Below is a small trained network, with its code and all its weights. Each question gives an input and a target symbol and asks what happens when units are switched off, that is, made to give their printed mean instead of their output.

import numpy as np


def w(rows, s, z=0):
    codes = np.array(rows[::2]) - 128.0
    scale = np.full(codes.shape[1], s)
    scale[-1] = z or s
    return codes * scale


def f(y):
    return np.maximum(y, 0)


def softmax(a):
    e = np.exp(a - a.max(-1, keepdims=True))
    return e / e.sum(-1, keepdims=True)


def log_softmax(a):
    a = a - a.max(-1, keepdims=True)
    return a - np.log(np.exp(a).sum(-1, keepdims=True))


def net(x, mask):
    ids = ['αγεθξφψω'.index(c) for c in x.split()]
    T = len(ids)
    res = E[ids] + P[:T]
    q, k, v = (res @ M[0].T for M in (Q, K, V))
    z = softmax(np.where(np.tri(T) > 0, q @ k.T / 2**0.5, -1e9)) @ v
    res = res + np.where(mask[0], z, O[0][:, -1]) @ O[0][:, :-1]
    y = f(res @ A[0][:, :-1].T + A[0][:, -1])
    res = res + np.where(mask[1:13], y, B[0][:, -1]) @ B[0][:, :-1]
    return log_softmax(res[-1] @ U[:, :-1].T + U[:, -1])


Q, K, V, O, A, B = {}, {}, {}, {}, {}, {}
E = w([
[163,64,133,188],'α',
[73,121,169,161],'γ',
[173,209,183,107],'ε',
[103,70,125,193],'θ',
[148,85,212,157],'ξ',
[97,93,169,87],'φ',
[144,254,95,165],'ψ',
[229,161,108,3],'ω',
],0.0092)
P = w([
[62,201,234,133],'0',
[243,146,194,172],'1',
[169,63,114,152],'2',
[66,142,168,81],'3',
[205,172,162,202],'4',
[156,58,90,139],'5',
[83,140,130,69],'6',
[189,155,165,210],'7',
[152,66,69,129],'8',
[95,141,93,55],'9',
[164,152,168,217],'10',
[149,56,85,145],'11',
[102,136,98,54],'12',
],0.011)
Q[0] = w([
[118,160,123,131],'h1',
[9,88,28,70],'h1',
],0.015)
K[0] = w([
[166,184,76,124],'h1',
[164,137,250,169],'h1',
],0.018)
V[0] = w([
[95,150,180,255],'h1',
[142,253,25,180],'h1',
],0.0072)
O[0] = w([
[1,132,82,195,253],'h1',
[154,237,82,163,154],'h1',
],0.0065,0.0031)
A[0] = w([
[191,45,31,114,31],'n1',
[43,116,96,77,253],'n2',
[150,236,127,77,77],'n3',
[124,117,178,7,144],'n4',
[208,115,76,89,205],'n5',
[22,149,136,99,29],'n6',
[199,163,81,155,190],'n7',
[100,145,135,46,45],'n8',
[217,126,199,139,3],'n9',
[200,58,147,102,206],'n10',
[146,105,81,125,89],'n11',
[125,104,85,204,132],'n12',
],0.011,0.0052)
B[0] = w([
[132,59,9,204,157],'n1',
[91,182,134,77,252],'n2',
[82,66,149,109,210],'n3',
[100,167,76,164,176],'n4',
[157,133,173,132,199],'n5',
[189,94,139,150,178],'n6',
[169,150,85,115,253],'n7',
[137,99,201,229,139],'n8',
[85,166,120,146,174],'n9',
[126,87,145,63,217],'n10',
[129,122,72,156,138],'n11',
[85,155,166,187,202],'n12',
],0.015,0.0058)
U = w([
[62,151,78,28,182],'α',
[79,110,107,198,2],'γ',
[183,113,59,98,102],'ε',
[154,65,113,196,80],'θ',
[45,162,248,147,145],'ξ',
[163,31,199,95,162],'φ',
[202,227,81,204,152],'ψ',
[254,146,179,35,141],'ω',
],0.0089,0.0052)

Each question gives the input, a string of symbols that net reads in full, and the target symbol t.
The units are the heads (2 rows each of Q, K, V and O) and the neurons (one row each of A and B). Each row of codes is followed by its name. A weight is (code - 128) times the scale printed after its matrix; where a second scale follows, it is the last column's (O, A, B and U).
mask holds one flag per unit, heads first, then neurons. A switched-off unit (its flag False) gives its mean, the last column of its rows in O or B, instead of its output. The means were averaged over made-up inputs and are rounded, as every weight is.
A unit's drop is (log p(t) with every unit on - log p(t) with that unit switched off) / (log p(t) with every unit on - log p(t) with every unit switched off).
The circuit of an input: a set's keep is (log p(t) with only the set's units on - log p(t) with every unit switched off) / (log p(t) with every unit on - log p(t) with every unit switched off). Starting from the 12 units with the biggest drops (on a tie, the unit counted first), units are removed one at a time, each time the one whose removal leaves the highest keep (on an exact tie, the one counted first), for as long as the keep stays at least 0.8.
units of the circuit, in order: the units of the circuit, biggest drop first
unit that matters most: the unit with the biggest drop
top k neurons: the k neurons with the biggest drops, biggest first
drop when u is switched off: that unit's drop, to one decimal
input α ψ ω θ ε, target ω: top 4 neurons : [n10, n7, n5, n12]
input ψ α ω, target ε: units of the circuit, in order : [n1, n10, n4, h1]
input ξ ξ ψ ω ε ψ ω ψ ω ω γ, target ω: units of the circuit, in order : [h1]
input α θ ψ γ γ ψ ω α, target ω: units of the circuit, in order : [h1, n10]
input γ ω ω ξ ω ψ α γ ω ψ ψ ω, target ε: units of the circuit, in order : [n1, n12]
input ψ ψ ψ ψ ψ γ γ ψ ξ ψ θ, target ψ: units of the circuit, in order : [h1, n3]
input ψ α ψ γ ξ ψ γ α ε θ, target ξ: units of the circuit, in order : [n7, h1, n12]
input α φ ψ ψ ψ ψ ε α, target ψ: top 2 neurons : [n7, n3]
input ψ ψ ψ θ γ γ ψ θ ψ θ ξ γ α, target ξ: units of the circuit, in order : [h1, n7, n12]
input ξ ξ ξ θ ξ ξ ψ ξ α φ, target ξ: top 3 neurons : [n8, n7, n2]
input ω ξ ψ θ α ξ ψ θ γ ξ α γ, target ξ: units of the circuit, in order : [n12, n7, h1]
input ψ ξ ψ α α ξ ε ψ ψ ψ ψ θ, target γ: units of the circuit, in order : [n1, n12, h1]
input ξ γ ψ γ α φ ξ ψ γ α φ, target φ: units of the circuit, in order : [h1, n2]
input γ ψ θ γ ψ α θ ξ ω ε, target ξ: units of the circuit, in order : [n8]
input ε ξ ω α α ξ φ θ, target φ: top 2 neurons : [n10, n2]
input α ψ ψ α γ ω φ ε ω ε ω, target ω: top 2 neurons : [n5, n10]
input ψ α ψ φ γ ω ε ε φ ψ ω, target ω: top 2 neurons : [n5, n7]
input ε ψ φ ω, target ξ: top 2 neurons : [n8, n7]
input ψ ξ ψ ξ γ α ψ γ γ ω, target ξ: top 3 neurons : [n8, n7, n5]
input ω ψ φ ψ φ ω ξ ξ ψ ω φ, target ω: top 2 neurons : [n10, n12]
input ψ ε ξ α ω ψ ψ ω φ ψ γ θ, target γ: top 3 neurons : [n1, n12, n7]
input α γ ε ψ γ, target ψ: top 4 neurons : [n10, n7, n3, n2]
input ξ θ ξ φ γ, target φ: unit that matters most : h1
input θ γ ω γ ψ, target ω: drop when n12 is switched off : 0.1
input ψ ψ γ ω φ, target ω: drop when n3 is switched off : 0.1
